Here is a tiny trained network, its code and every weight. The questions are about switching its units off for an input and a class, where a switched-off unit gives its printed mean instead of its output.

import numpy as np


def w(rows, s, z=0):
    codes = np.array(rows[::2]) - 128.0
    scale = np.full(codes.shape[1], s)
    scale[-1] = z or s
    return codes * scale


def f(y):
    return y / 2 * (1 + np.tanh(0.7978845608 * (y + 0.044715 * y**3)))


def log_softmax(a):
    a = a - a.max(-1, keepdims=True)
    return a - np.log(np.exp(a).sum(-1, keepdims=True))


def net(x, mask):
    res = np.array(x, float).reshape(1, 4) / 4 @ E
    y = f(res @ A[0][:, :-1].T + A[0][:, -1])
    res = res + np.where(mask, y, B[0][:, -1]) @ B[0][:, :-1]
    return log_softmax(res[-1] @ U[:, :-1].T + U[:, -1])


A, B = {}, {}
E = w([
[149,159,146,54,176],'x0',
[135,132,140,137,129],'x1',
[10,170,172,139,168],'x2',
[172,60,77,162,200],'x3',
],0.011)
A[0] = w([
[163,166,142,132,163,200],'n0',
[88,140,117,141,170,137],'n1',
[122,86,119,118,174,94],'n2',
[170,78,85,129,139,222],'n3',
[104,238,138,128,90,253],'n4',
[129,74,116,249,172,211],'n5',
[125,131,128,203,91,105],'n6',
[110,90,111,127,151,154],'n7',
[101,130,133,155,182,254],'n8',
[144,172,115,87,165,69],'n9',
[178,110,140,110,108,53],'n10',
[117,150,116,83,68,146],'n11',
[189,120,118,63,96,112],'n12',
[94,149,111,155,124,134],'n13',
[128,113,91,86,192,198],'n14',
[140,100,135,162,164,60],'n15',
[132,165,189,131,58,111],'n16',
[164,151,162,65,165,149],'n17',
[128,86,143,140,155,106],'n18',
[148,140,167,89,175,68],'n19',
[169,95,147,119,102,76],'n20',
[135,95,135,154,95,165],'n21',
[114,159,144,102,88,85],'n22',
[129,83,149,130,158,141],'n23',
[72,91,115,226,71,163],'n24',
[123,239,94,125,165,248],'n25',
[124,107,107,182,98,147],'n26',
[60,167,140,166,124,118],'n27',
[151,181,123,106,166,56],'n28',
[85,145,148,144,213,72],'n29',
[156,126,73,125,105,123],'n30',
],0.014,0.0056)
B[0] = w([
[135,161,65,101,124,167],'n0',
[179,120,178,78,151,174],'n1',
[156,166,197,235,56,158],'n2',
[210,157,144,60,121,225],'n3',
[216,126,109,118,75,244],'n4',
[215,145,137,120,91,254],'n5',
[180,117,69,177,208,167],'n6',
[155,165,153,157,81,159],'n7',
[171,115,114,16,101,214],'n8',
[161,96,82,193,209,153],'n9',
[27,2,194,73,186,152],'n10',
[241,118,167,153,92,174],'n11',
[138,98,156,63,191,192],'n12',
[171,134,128,101,179,156],'n13',
[237,134,104,151,66,199],'n14',
[169,152,220,191,123,148],'n15',
[213,127,177,130,142,188],'n16',
[203,129,23,218,198,192],'n17',
[129,141,173,180,86,146],'n18',
[196,103,83,251,178,156],'n19',
[51,98,199,49,219,150],'n20',
[112,107,75,88,189,160],'n21',
[186,94,177,202,131,160],'n22',
[131,215,189,137,83,154],'n23',
[181,132,57,150,207,228],'n24',
[194,144,73,95,150,208],'n25',
[154,89,89,125,164,172],'n26',
[156,71,140,78,180,203],'n27',
[105,74,86,224,197,143],'n28',
[127,6,178,22,187,193],'n29',
[117,108,133,72,203,164],'n30',
],0.0073,0.011)
U = w([
[148,90,78,194,219,92],'0',
[117,55,252,38,204,34],'1',
[163,120,142,97,120,253],'2',
[189,121,242,164,90,106],'3',
[110,183,94,62,93,178],'4',
[41,181,189,252,45,3],'5',
[11,187,157,251,18,3],'6',
[32,120,235,254,118,3],'7',
],0.0089,0.0057)

Each question gives the input, the list of numbers given to net, and the class t.
The units are the neurons (one row each of A and B). Each row of codes is followed by its name. A weight is (code - 128) times the scale printed after its matrix; where a second scale follows, it is the last column's (A, B and U).
mask holds one flag per neuron, in row order. A switched-off neuron (its flag False) gives its mean, the last column of its row in B, instead of its output. The means were averaged over made-up inputs and are rounded, as every weight is.
A unit's drop is (log p(t) with every unit on - log p(t) with that unit switched off) / (log p(t) with every unit on - log p(t) with every unit switched off).
The circuit of an input: a set's keep is (log p(t) with only the set's units on - log p(t) with every unit switched off) / (log p(t) with every unit on - log p(t) with every unit switched off). Starting from the 12 units with the biggest drops (on a tie, the unit counted first), units are removed one at a time, each time the one whose removal leaves the highest keep (on an exact tie, the one counted first), for as long as the keep stays at least 0.8.
circuit, biggest first: the units of the circuit, biggest drop first
k most important neurons: the k neurons with the biggest drops, biggest first
drop when u is switched off: that unit's drop, to one decimal
input [7,-7,6,-1], class 0: circuit, biggest first -> n17, n19
input [-7,3,3,-2], class 0: circuit, biggest first -> n24
input [-6,3,-8,6], class 1: 2 most important neurons -> n20, n10
input [5,-3,-4,-8], class 3: circuit, biggest first -> n11, n22
input [5,-3,-5,7], class 3: circuit, biggest first -> n2, n14, n24
input [5,-5,-4,-8], class 3: circuit, biggest first -> n11, n22
input [7,4,-6,8], class 3: circuit, biggest first -> n2, n14
input [0,0,3,-8], class 3: circuit, biggest first -> n22, n11
input [-5,6,-7,-5], class 1: circuit, biggest first -> n20, n10, n12
input [-6,5,-7,-1], class 1: circuit, biggest first -> n20, n10, n30
input [-4,2,4,5], class 3: circuit, biggest first -> n5, n17
input [-4,-2,-2,-3], class 0: 2 most important neurons -> n8, n24
input [6,5,4,4], class 0: 2 most important neurons -> n17, n19
input [8,-1,8,1], class 0: circuit, biggest first -> n17
input [1,-6,6,7], class 3: 2 most important neurons -> n2, n14
input [4,-1,-7,3], class 1: 3 most important neurons -> n10, n12, n20
input [-5,3,3,-5], class 0: 2 most important neurons -> n24, n6
input [1,3,5,5], class 1: 2 most important neurons -> n29, n4
input [1,2,2,3], class 4: drop when n27 is switched off -> 0.1
input [6,-3,1,-7], class 3: circuit, biggest first -> n11
input [-2,-3,8,6], class 1: drop when n29 is switched off -> 0.6
input [-7,0,-6,-2], class 0: drop when n6 is switched off -> 0.2
input [2,3,1,-6], class 3: drop when n22 is switched off -> 0.2
